Below are the code and all the weights of a small trained network. Each question names an input and a class and asks about switching units off, where a switched-off unit gives its printed mean instead of its output.

import numpy as np


def w(rows, s, z=0):
    codes = np.array(rows[::2]) - 128.0
    scale = np.full(codes.shape[1], s)
    scale[-1] = z or s
    return codes * scale


def norm(h):
    return h / np.sqrt((h * h).mean(-1, keepdims=True) + 1e-5)


def f(y):
    return y / 2 * (1 + np.tanh(0.7978845608 * (y + 0.044715 * y**3)))


def log_softmax(a):
    a = a - a.max(-1, keepdims=True)
    return a - np.log(np.exp(a).sum(-1, keepdims=True))


def net(x, mask):
    res = np.array(x, float).reshape(1, 5) / 4 @ E
    u = 0
    for l in range(3):
        y = f(norm(res) @ A[l][:, :-1].T + A[l][:, -1])
        res = res + np.where(mask[u : u + 4], y, B[l][:, -1]) @ B[l][:, :-1]
        u += 4
    return log_softmax(norm(res)[-1] @ U[:, :-1].T + U[:, -1])


A, B = {}, {}
E = w([
[230,112,95,164,129,201,131,117,135,100,152,89],'x0',
[99,167,104,134,81,148,128,178,81,134,173,229],'x1',
[81,95,6,30,157,98,162,215,84,118,185,179],'x2',
[74,1,45,143,116,129,157,169,90,156,182,133],'x3',
[127,161,173,141,81,144,117,183,63,28,59,106],'x4',
],0.0064)
A[0] = w([
[182,254,152,97,102,157,106,139,108,65,159,176,1],'L0N1',
[171,159,107,115,118,164,66,124,108,98,130,185,29],'L0N2',
[76,159,175,66,131,68,119,106,143,152,120,154,105],'L0N3',
[124,97,123,142,122,141,114,137,147,145,172,134,126],'L0N4',
],0.0058,0.005)
B[0] = w([
[172,215,140,119,253,166,239,131,131,213,117,122,252],'L0N1',
[158,134,178,127,110,205,211,159,193,77,114,145,115],'L0N2',
[133,166,51,188,123,128,92,71,193,143,130,166,250],'L0N3',
[153,137,71,122,178,103,119,150,152,151,107,135,191],'L0N4',
],0.006,0.0017)
A[1] = w([
[194,234,183,152,96,190,94,110,130,86,95,177,253],'L1N1',
[183,72,138,228,50,218,88,89,97,155,234,106,96],'L1N2',
[176,131,195,161,117,149,131,65,207,161,92,19,106],'L1N3',
[171,87,174,166,138,113,93,22,185,103,82,3,81],'L1N4',
],0.005,0.0021)
B[1] = w([
[132,120,124,240,129,62,177,129,202,173,98,161,254],'L1N1',
[85,122,104,201,154,31,97,128,186,163,74,185,206],'L1N2',
[190,246,158,131,131,154,217,137,133,77,44,116,239],'L1N3',
[228,211,226,121,135,158,255,219,111,82,54,54,240],'L1N4',
],0.0064,0.0054)
A[2] = w([
[131,113,164,116,112,142,64,50,142,108,119,68,83],'L2N1',
[164,77,55,104,174,168,164,86,158,211,254,143,165],'L2N2',
[95,129,117,103,76,127,126,175,32,99,123,133,3],'L2N3',
[95,112,99,118,87,112,119,205,67,55,132,140,14],'L2N4',
],0.0065,0.0033)
B[2] = w([
[186,181,221,148,81,168,255,141,165,102,80,102,112],'L2N1',
[87,123,80,168,106,49,47,85,189,175,65,170,254],'L2N2',
[174,120,181,127,133,187,132,56,109,130,166,100,152],'L2N3',
[150,121,186,88,136,182,115,102,103,93,173,73,168],'L2N4',
],0.0071,0.0058)
U = w([
[247,224,254,177,159,173,216,145,174,104,66,64,140],'0',
[59,116,47,170,122,31,57,108,212,197,116,184,254],'1',
[91,45,147,77,102,193,68,139,13,63,225,80,7],'2',
],0.0065,0.0032)

Each question gives the input, the list of numbers given to net, and the class t.
The units are the neurons (one row each of A and B). Each row of codes is followed by its name. A weight is (code - 128) times the scale printed after its matrix; where a second scale follows, it is the last column's (A, B and U).
mask holds one flag per neuron, layer by layer. A switched-off neuron (its flag False) gives its mean, the last column of its row in B, instead of its output. The means were averaged over made-up inputs and are rounded, as every weight is.
A unit's drop is (log p(t) with every unit on - log p(t) with that unit switched off) / (log p(t) with every unit on - log p(t) with every unit switched off).
The circuit of an input: a set's keep is (log p(t) with only the set's units on - log p(t) with every unit switched off) / (log p(t) with every unit on - log p(t) with every unit switched off). Starting from all 12 units, units are removed one at a time, each time the one whose removal leaves the highest keep (on an exact tie, the one counted first), for as long as the keep stays at least 0.8.
units of the circuit, in order: the units of the circuit, biggest drop first
most important unit: the unit with the biggest drop
k most important neurons: the k neurons with the biggest drops, biggest first
top k neurons in layer l: the k neurons of layer l with the biggest drops, biggest first
drop of u: that unit's drop, to one decimal
input [8,-3,7,0,0], class 1: most important unit : L2N2
input [6,4,-2,8,6], class 1: top 3 neurons in layer 1 : L1N2; L1N4; L1N3
input [4,7,-4,0,1], class 1: 2 most important neurons : L1N4; L1N1
input [-8,1,5,6,2], class 2: top 2 neurons in layer 1 : L1N1; L1N2
input [-4,0,8,1,1], class 2: 2 most important neurons : L1N1; L2N4
input [5,-4,6,-8,-8], class 1: units of the circuit, in order : L2N2; L1N4
input [5,2,1,3,8], class 2: 2 most important neurons : L1N4; L1N3
input [-5,4,-2,-4,5], class 1: 3 most important neurons : L1N4; L1N1; L1N3
input [7,8,-4,3,5], class 1: 3 most important neurons : L1N4; L1N2; L1N3
input [-2,3,7,8,1], class 2: top 2 neurons in layer 1 : L1N1; L1N2
input [-1,3,-2,3,7], class 2: drop of L2N4 : 0.1
input [7,-6,8,3,5], class 2: drop of L1N1 : 0.1
input [5,-6,8,-5,-1], class 1: drop of L2N2 : 0.1
input [2,-2,4,-5,-4], class 1: units of the circuit, in order : L1N4
